Below are the code and all the weights of a small trained network. Each question names an input and a target symbol and asks about switching units off, where a switched-off unit gives its printed mean instead of its output.

import numpy as np


def w(rows, s, z=0):
    codes = np.array(rows[::2]) - 128.0
    scale = np.full(codes.shape[1], s)
    scale[-1] = z or s
    return codes * scale


def norm(h):
    return h / np.sqrt((h * h).mean(-1, keepdims=True) + 1e-5)


def f(y):
    return np.maximum(y, 0)


def softmax(a):
    e = np.exp(a - a.max(-1, keepdims=True))
    return e / e.sum(-1, keepdims=True)


def log_softmax(a):
    a = a - a.max(-1, keepdims=True)
    return a - np.log(np.exp(a).sum(-1, keepdims=True))


def net(x, mask):
    ids = ['ΓΔΣΨΩβζηλμξπτφ'.index(c) for c in x.split()]
    T = len(ids)
    res = E[ids] + P[:T]
    r = norm(res)
    for j in range(3):
        rows = slice(3 * j, 3 * j + 3)
        q, k, v = (r @ M[0][rows].T for M in (Q, K, V))
        z = softmax(np.where(np.tri(T) > 0, q @ k.T / 3**0.5, -1e9)) @ v
        o = O[0][rows]
        res = res + np.where(mask[j], z, o[:, -1]) @ o[:, :-1]
    y = f(norm(res) @ A[0][:, :-1].T + A[0][:, -1])
    res = res + np.where(mask[3:15], y, B[0][:, -1]) @ B[0][:, :-1]
    return log_softmax(norm(res)[-1] @ U[:, :-1].T + U[:, -1])


Q, K, V, O, A, B = {}, {}, {}, {}, {}, {}
E = w([
[62,63,94,123,146,115],'Γ',
[123,117,140,126,80,168],'Δ',
[166,121,117,92,121,120],'Σ',
[166,88,99,108,190,163],'Ψ',
[206,195,250,124,62,159],'Ω',
[120,124,103,177,127,119],'β',
[141,129,83,55,155,102],'ζ',
[136,53,174,110,61,128],'η',
[149,137,173,60,102,151],'λ',
[120,100,168,144,118,104],'μ',
[114,93,173,138,118,105],'ξ',
[147,152,71,74,70,22],'π',
[99,188,160,111,144,49],'τ',
[123,140,232,145,225,134],'φ',
],0.02)
P = w([
[3,103,51,132,116,226],'0',
[81,56,88,124,130,158],'1',
[97,82,96,118,134,151],'2',
[120,94,112,114,135,145],'3',
[123,112,120,107,136,150],'4',
[136,121,127,101,135,151],'5',
[136,134,132,94,134,153],'6',
[135,145,134,91,131,157],'7',
[143,154,138,93,127,161],'8',
[146,166,142,90,131,160],'9',
[151,176,141,95,131,166],'10',
],0.0052)
Q[0] = w([
[94,135,112,68,56,159],'head 1',
[62,177,138,162,125,108],'head 1',
[68,83,207,181,72,176],'head 1',
[110,171,11,173,149,115],'head 2',
[127,95,117,246,100,155],'head 2',
[92,164,111,129,148,161],'head 2',
[183,115,103,1,91,99],'head 3',
[175,218,179,73,59,165],'head 3',
[218,87,145,75,168,17],'head 3',
],0.0065)
K[0] = w([
[128,190,176,132,75,147],'head 1',
[106,106,89,243,88,127],'head 1',
[150,50,175,195,57,199],'head 1',
[133,167,80,158,107,188],'head 2',
[114,20,7,171,126,172],'head 2',
[149,146,60,66,154,93],'head 2',
[150,253,190,82,75,29],'head 3',
[116,147,112,55,76,173],'head 3',
[151,126,147,24,161,76],'head 3',
],0.0068)
V[0] = w([
[111,81,44,144,159,164],'head 1',
[74,182,136,2,131,125],'head 1',
[61,135,154,131,54,44],'head 1',
[168,158,21,125,38,123],'head 2',
[114,239,104,230,121,104],'head 2',
[76,215,104,115,156,196],'head 2',
[73,119,169,120,242,135],'head 3',
[171,132,52,86,132,22],'head 3',
[93,124,133,144,12,169],'head 3',
],0.0053)
O[0] = w([
[154,239,165,35,118,195,248],'head 1',
[77,81,83,54,155,14,137],'head 1',
[108,136,144,113,72,123,160],'head 1',
[175,84,135,46,31,189,135],'head 2',
[65,237,158,92,168,114,4],'head 2',
[216,42,191,2,59,152,89],'head 2',
[75,87,159,166,140,179,117],'head 3',
[66,173,61,180,67,175,166],'head 3',
[220,112,61,176,160,17,183],'head 3',
],0.0044,0.003)
A[0] = w([
[52,152,186,92,209,87,250],'neuron 1',
[84,131,116,104,149,96,130],'neuron 2',
[83,66,51,149,108,171,148],'neuron 3',
[135,161,52,141,150,49,147],'neuron 4',
[172,114,108,51,88,61,203],'neuron 5',
[156,95,95,86,217,199,23],'neuron 6',
[104,68,120,86,150,88,69],'neuron 7',
[62,77,114,159,142,206,197],'neuron 8',
[88,96,216,93,85,183,83],'neuron 9',
[125,134,178,85,138,184,11],'neuron 10',
[61,2,79,204,105,129,116],'neuron 11',
[85,74,132,170,165,124,213],'neuron 12',
],0.0089,0.002)
B[0] = w([
[57,121,145,175,93,208,176],'neuron 1',
[117,111,199,123,85,108,162],'neuron 2',
[60,69,224,89,138,61,232],'neuron 3',
[116,42,140,99,148,109,166],'neuron 4',
[92,254,102,250,185,142,197],'neuron 5',
[231,136,136,152,117,240,182],'neuron 6',
[168,158,170,125,118,105,185],'neuron 7',
[172,70,97,102,128,77,227],'neuron 8',
[68,31,91,91,131,70,166],'neuron 9',
[200,73,110,135,206,24,140],'neuron 10',
[113,117,121,62,100,147,255],'neuron 11',
[150,48,74,107,58,140,199],'neuron 12',
],0.0066,0.0086)
U = w([
[109,58,122,77,96,109,186],'Γ',
[136,88,125,248,84,115,18],'Δ',
[152,174,93,162,68,213,241],'Σ',
[220,100,85,108,162,201,113],'Ψ',
[193,161,213,128,104,102,125],'Ω',
[137,147,104,139,143,156,115],'β',
[112,177,94,53,161,177,110],'ζ',
[130,126,109,137,159,137,3],'η',
[193,132,137,107,218,56,82],'λ',
[122,123,110,147,192,122,41],'μ',
[131,133,125,140,164,120,48],'ξ',
[122,187,52,102,110,49,77],'π',
[52,187,197,127,128,133,97],'τ',
[103,112,178,173,223,168,126],'φ',
],0.013,0.0031)

Each question gives the input, a string of symbols that net reads in full, and the target symbol t.
The units are the heads (3 rows each of Q, K, V and O) and the neurons (one row each of A and B). Each row of codes is followed by its name. A weight is (code - 128) times the scale printed after its matrix; where a second scale follows, it is the last column's (O, A, B and U).
mask holds one flag per unit, heads first, then neurons. A switched-off unit (its flag False) gives its mean, the last column of its rows in O or B, instead of its output. The means were averaged over made-up inputs and are rounded, as every weight is.
A unit's drop is (log p(t) with every unit on - log p(t) with that unit switched off) / (log p(t) with every unit on - log p(t) with every unit switched off).
The circuit of an input: a set's keep is (log p(t) with only the set's units on - log p(t) with every unit switched off) / (log p(t) with every unit on - log p(t) with every unit switched off). Starting from the 12 units with the biggest drops (on a tie, the unit counted first), units are removed one at a time, each time the one whose removal leaves the highest keep (on an exact tie, the one counted first), for as long as the keep stays at least 0.8.
circuit, biggest first: the units of the circuit, biggest drop first
unit that matters most: the unit with the biggest drop
top k neurons: the k neurons with the biggest drops, biggest first
which heads matter: for each layer, one digit per head in row order, 1 if its drop is at least 0.15 and else 0, layers parted by /
drop when u is switched off: that unit's drop, to one decimal
input τ Γ Δ λ, target λ: circuit, biggest first : (neuron 10; neuron 5; neuron 11)
input Γ π Σ π Γ Γ μ β π ζ, target π: unit that matters most : head 3
input η β Γ ζ, target ζ: which heads matter : 001
input Γ Γ Γ Σ, target Σ: circuit, biggest first : (neuron 5; neuron 8)
input η Γ Ω ζ Γ ζ, target ζ: which heads matter : 101
input Γ β λ, target λ: top 2 neurons : (neuron 5; neuron 9)
input Σ Σ π Σ λ, target π: which heads matter : 101
input π π π λ Γ Γ Ψ β, target Γ: which heads matter : 000
input β Δ Γ λ β Σ Δ, target Δ: which heads matter : 001
input Γ π τ Δ Ω Δ, target Δ: which heads matter : 101
input π ξ Σ, target π: which heads matter : 001
input Γ β λ π β ζ β, target Σ: which heads matter : 110
input Σ π Γ π Δ Σ, target π: top 2 neurons : (neuron 6; neuron 1)
input π τ π Γ Δ π ζ, target π: circuit, biggest first : (neuron 5)
input β φ λ, target φ: top 2 neurons : (neuron 5; neuron 1)
input Δ Σ β Γ Γ Γ π Γ Δ Σ Σ, target Σ: drop when neuron 5 is switched off : 0.3
input Γ ξ Σ η Σ Ψ Γ β τ, target τ: drop when neuron 1 is switched off : 0.2
input ξ β μ β φ λ, target φ: drop when neuron 10 is switched off : 0.0
